Small tables with named rows and columns. After each table, cells are looked up by row and column.

lipaka
columns: giga, fipivev, pamobun, befom, kon, pato, zetum, mulagin, lud, lunez
dud: [0.43, -1.34, -2.52, -1.51, -0.96, -2.53, -1.20, 0.70, -1.12, 0.07]
gul: [-2.51, -2.38, -2.24, -2.12, -2.45, -2.44, -2.07, -2.31, -2.22, -2.57]
zam: [5.86, -1.27, -6.19, -2.05, 0.29, -5.00, -0.43, 8.56, -0.71, 4.79]
vuz: [0.97, 2.33, 1.47, -2.04, 2.44, 1.53, -5.11, -6.69, -0.68, 1.44]
zok: [-3.46, -2.82, -2.77, -3.90, -2.78, -1.49, -4.26, -3.97, -3.83, -2.81]
badok: [0.96, 2.46, 1.93, -0.94, 2.39, 1.01, -3.81, -6.16, 0.18, 1.05]
nukuv: [-4.38, -5.03, -6.16, -8.14, -4.29, -1.11, -8.07, -3.80, -7.64, -2.49]
kor: [0.13, 0.54, 0.55, 0.45, 0.36, -0.79, -0.21, -1.51, 0.60, -0.31]
voluzo: [-4.85, -5.85, -7.20, -8.93, -5.03, -1.91, -8.68, -3.81, -8.43, -2.95]

What is the giga of gul in lipaka?
-2.51
What is the lunez of zok in lipaka?
-2.81
What is the lunez of dud in lipaka?
0.07
What is the pato of kor in lipaka?
-0.79
What is the fipivev of zam in lipaka?
-1.27
What is the fipivev of kor in lipaka?
0.54
What is the lunez of gul in lipaka?
-2.57
What is the pato of badok in lipaka?
1.01
What is the kon of zam in lipaka?
0.29
What is the lud of voluzo in lipaka?
-8.43
What is the mulagin of zok in lipaka?
-3.97
What is the befom of voluzo in lipaka?
-8.93
What is the mulagin of vuz in lipaka?
-6.69
What is the pamobun of voluzo in lipaka?
-7.20
What is the pato of zok in lipaka?
-1.49
What is the fipivev of dud in lipaka?
-1.34
What is the lud of gul in lipaka?
-2.22
What is the pamobun of badok in lipaka?
1.93
What is the fipivev of zok in lipaka?
-2.82
Row with the largest giga: zam

sepulo.csv
,rek,lofunok,piz,dilabe,rino,lugevuf
vop,16781,-66130,12884,7556,-13458,-2473
kedol,18952,778,-54923,-20354,24094,47151
bozali,60942,33000,-24932,1224,37549,-6462

What is the rino of bozali in sepulo? 37549
What is the lugevuf of kedol in sepulo? 47151
What is the rek of bozali in sepulo? 60942
What is the dilabe of bozali in sepulo? 1224
What is the dilabe of kedol in sepulo? -20354
What is the piz of vop in sepulo? 12884
What is the lugevuf of bozali in sepulo? -6462
What is the lofunok of bozali in sepulo? 33000
What is the lofunok of kedol in sepulo? 778
What is the lofunok of vop in sepulo? -66130
What is the piz of kedol in sepulo? -54923
What is the lugevuf of vop in sepulo? -2473
Which row has the largest rek? bozali

Table muv
|  | gipal | risanez | koroner | vofove |
|---|---|---|---|---|
| govaguf | 5980 | 7395 | 384 | 5529 |
| zimug | 4060 | -1772 | -626 | -3962 |
| bugam | 1176 | 3652 | 5057 | 4691 |
| suline | 488 | -2562 | -238 | 563 |
| mobiko | -1529 | -1221 | 4710 | 1564 |
| zulosa | 596 | -1499 | 65 | 2990 |
| lonu | 5040 | -5720 | 764 | 1961 |
| sed | 1914 | 2653 | 4685 | 5644 |
| tosap | 4331 | 7115 | 4834 | -990 |
| bovepo | -3188 | 6446 | 1086 | 8266 |
| ton | 5207 | -2242 | -168 | 1327 |

risanez of ton: -2242
risanez of sed: 2653
vofove of govaguf: 5529
vofove of tosap: -990
koroner of sed: 4685
koroner of suline: -238
vofove of sed: 5644

kirozaf =
,ramemo,vinuki,pibepod,sufiv,nurimog,goka,gugup,fumetu,gifi
mim,55529,73299,66616,59646,76821,59129,57318,55791,56286
nopoki,64850,75067,61933,40619,71446,53914,48524,55382,59623
bon,62009,42309,53044,56265,52869,59264,58119,55471,48201
bunal,49244,48126,54801,60257,76630,61070,53099,60027,31313
losuba,61853,21794,56758,50870,30251,53211,49277,53868,58272
fazo,51181,41418,65242,56057,32709,54045,52052,59649,60659
daki,52449,57871,60903,53455,53026,60680,40058,52856,34927
zav,44536,41169,42022,46733,64011,61436,63700,50811,55412

daki, vinuki: 57871
nopoki, ramemo: 64850
fazo, gifi: 60659
mim, gifi: 56286
bunal, fumetu: 60027
bon, pibepod: 53044
mim, nurimog: 76821
losuba, sufiv: 50870
nopoki, gifi: 59623
fazo, vinuki: 41418
mim, goka: 59129
bon, fumetu: 55471
bunal, vinuki: 48126
bunal, pibepod: 54801
Row with the largest sufiv: bunal

nev =
|  | folidos | vuvora | fodel | nanifid | tepune | vek | sulofef |
|---|---|---|---|---|---|---|---|
| zonagol | 3086 | 2569 | -243 | -5844 | 1863 | 3542 | -1998 |
| zila | 5131 | 5830 | -6649 | -3306 | -1696 | 5155 | 152 |
| komi | -4151 | -202 | -4915 | 6058 | 1054 | 1898 | 321 |
| zibabi | -4292 | -2160 | -3770 | -6514 | -7253 | 4813 | -7656 |
| kuf | -3789 | 956 | 1580 | -5754 | -5442 | -7492 | -3312 |
| gov | 347 | -7245 | -1472 | -4415 | -7065 | -6797 | 4672 |
| nozovub | -2884 | -2906 | 3806 | -96 | -512 | -1397 | 4698 |
| sufizit | -919 | 1780 | -4896 | -5867 | -2672 | 2976 | 5032 |
| gune | -890 | 3734 | 152 | 3180 | -498 | -4418 | 443 |
| rimavar | -1222 | 2417 | 4185 | -478 | 3442 | -3849 | -4247 |

sulofef of komi: 321
fodel of kuf: 1580
fodel of gune: 152
tepune of sufizit: -2672
folidos of gov: 347
nanifid of gov: -4415
nanifid of rimavar: -478
fodel of zila: -6649
tepune of zonagol: 1863
vuvora of zonagol: 2569
nanifid of sufizit: -5867
sulofef of zila: 152
vuvora of komi: -202
nanifid of zibabi: -6514
nanifid of nozovub: -96
tepune of komi: 1054
nanifid of kuf: -5754
sulofef of kuf: -3312
folidos of gune: -890
vuvora of gov: -7245

gipadu
cols = meb, gaf, lalo
pababu: [2362, -420, 4397]
lidafe: [-15491, 75103, -69431]
gobidog: [25037, -25855, 33097]
rubasi: [13793, -29678, 33290]
tora: [22117, -21407, 27504]
putis: [-20418, -813, 63105]
gazol: [20705, -7336, -18237]
dek: [-39660, -9376, 69918]

gaf of gobidog: -25855
meb of putis: -20418
gaf of tora: -21407
meb of pababu: 2362
meb of dek: -39660
gaf of gazol: -7336
lalo of dek: 69918
meb of gazol: 20705
gaf of lidafe: 75103
lalo of putis: 63105
lalo of gobidog: 33097
gaf of putis: -813
gaf of dek: -9376
gaf of rubasi: -29678
lalo of tora: 27504
meb of rubasi: 13793
gaf of pababu: -420
lalo of lidafe: -69431
meb of tora: 22117
meb of lidafe: -15491

fof =
|  | doledap | mip | zatal | motuku | fup | zogili | dubi | kug | pom | fil |
|---|---|---|---|---|---|---|---|---|---|---|
| givom | 94 | 91 | 94 | 126 | 166 | 173 | 118 | 79 | 166 | 119 |
| doz | 129 | 184 | 74 | 184 | 141 | 61 | 86 | 165 | 154 | 122 |
| nul | 137 | 96 | 111 | 156 | 197 | 90 | 83 | 143 | 153 | 89 |
| lilupa | 120 | 213 | 89 | 142 | 156 | 155 | 58 | 177 | 148 | 157 |
| tos | 115 | 96 | 166 | 215 | 80 | 163 | 167 | 138 | 162 | 176 |
| zunel | 155 | 24 | 158 | 138 | 125 | 111 | 185 | 96 | 51 | 143 |
| vuz | 120 | 232 | 109 | 117 | 131 | 172 | 149 | 72 | 143 | 98 |
| dig | 152 | 113 | 149 | 108 | 101 | 208 | 90 | 188 | 151 | 86 |
| fudu | 129 | 72 | 167 | 88 | 154 | 187 | 66 | 193 | 160 | 114 |
| baz | 148 | 53 | 151 | 114 | 150 | 47 | 155 | 139 | 233 | 171 |
| nen | 102 | 68 | 94 | 159 | 166 | 174 | 121 | 82 | 179 | 125 |
| sised | 127 | 182 | 88 | 43 | 135 | 135 | 63 | 154 | 223 | 141 |
| mobibi | 127 | 101 | 116 | 119 | 111 | 45 | 190 | 126 | 187 | 191 |

doledap of givom: 94
mip of tos: 96
fup of dig: 101
zatal of lilupa: 89
dubi of zunel: 185
dubi of givom: 118

gobopi =
cols = nubamef, kipi, panepo, nuriv
nadel: [43.185, -4.454, -54.389, 53.592]
naz: [-37.665, 16.575, 78.302, -8.863]
rafu: [-18.834, 11.118, -11.753, 52.092]
fidutif: [54.058, 47.694, -27.387, 87.203]
valalib: [38.948, 43.190, -38.448, 40.406]
gulolu: [2.864, 0.570, 15.821, 25.908]
meb: [-40.968, 52.694, 32.763, 8.573]
sisu: [14.591, 41.250, 36.844, -51.213]

meb, panepo -> 32.763
sisu, panepo -> 36.844
sisu, nuriv -> -51.213
rafu, nuriv -> 52.092
naz, kipi -> 16.575
nadel, panepo -> -54.389

tavape:
,virotat,kos,tudekez,nikepi,notu,nom,gafefim,vog
ser,32,44,39,53,58,22,38,49
kug,38,38,32,52,30,25,38,30
mipusa,36,34,42,45,48,80,65,50

kug, nom => 25
ser, tudekez => 39
mipusa, nom => 80
kug, gafefim => 38
mipusa, nikepi => 45
ser, vog => 49
mipusa, vog => 50
ser, gafefim => 38
mipusa, notu => 48
kug, vog => 30
kug, nikepi => 52
kug, virotat => 38
ser, kos => 44
kug, notu => 30
kug, kos => 38
kug, tudekez => 32
mipusa, gafefim => 65
ser, nikepi => 53
mipusa, kos => 34

Table vulis
fields: bik, gupi, ruli
buda: [4.638, 3.005, 6.580]
sapaz: [7.757, 7.548, 8.157]
pabapif: [5.503, 6.696, 2.447]

bik of sapaz = 7.757
bik of pabapif = 5.503
gupi of pabapif = 6.696
gupi of sapaz = 7.548
ruli of buda = 6.580
ruli of sapaz = 8.157
ruli of pabapif = 2.447

Table belev
         gaz  zivosa  piv
guka      89     223  113
mesudor   52     204   62
mer       45     200   57
leda     166     242  207
nuzu     137     236  175
bedamek  102     226  130
mazuma    35     189   36
gon       33     180   29

guka, piv => 113
nuzu, gaz => 137
mer, zivosa => 200
guka, gaz => 89
mer, piv => 57
leda, gaz => 166

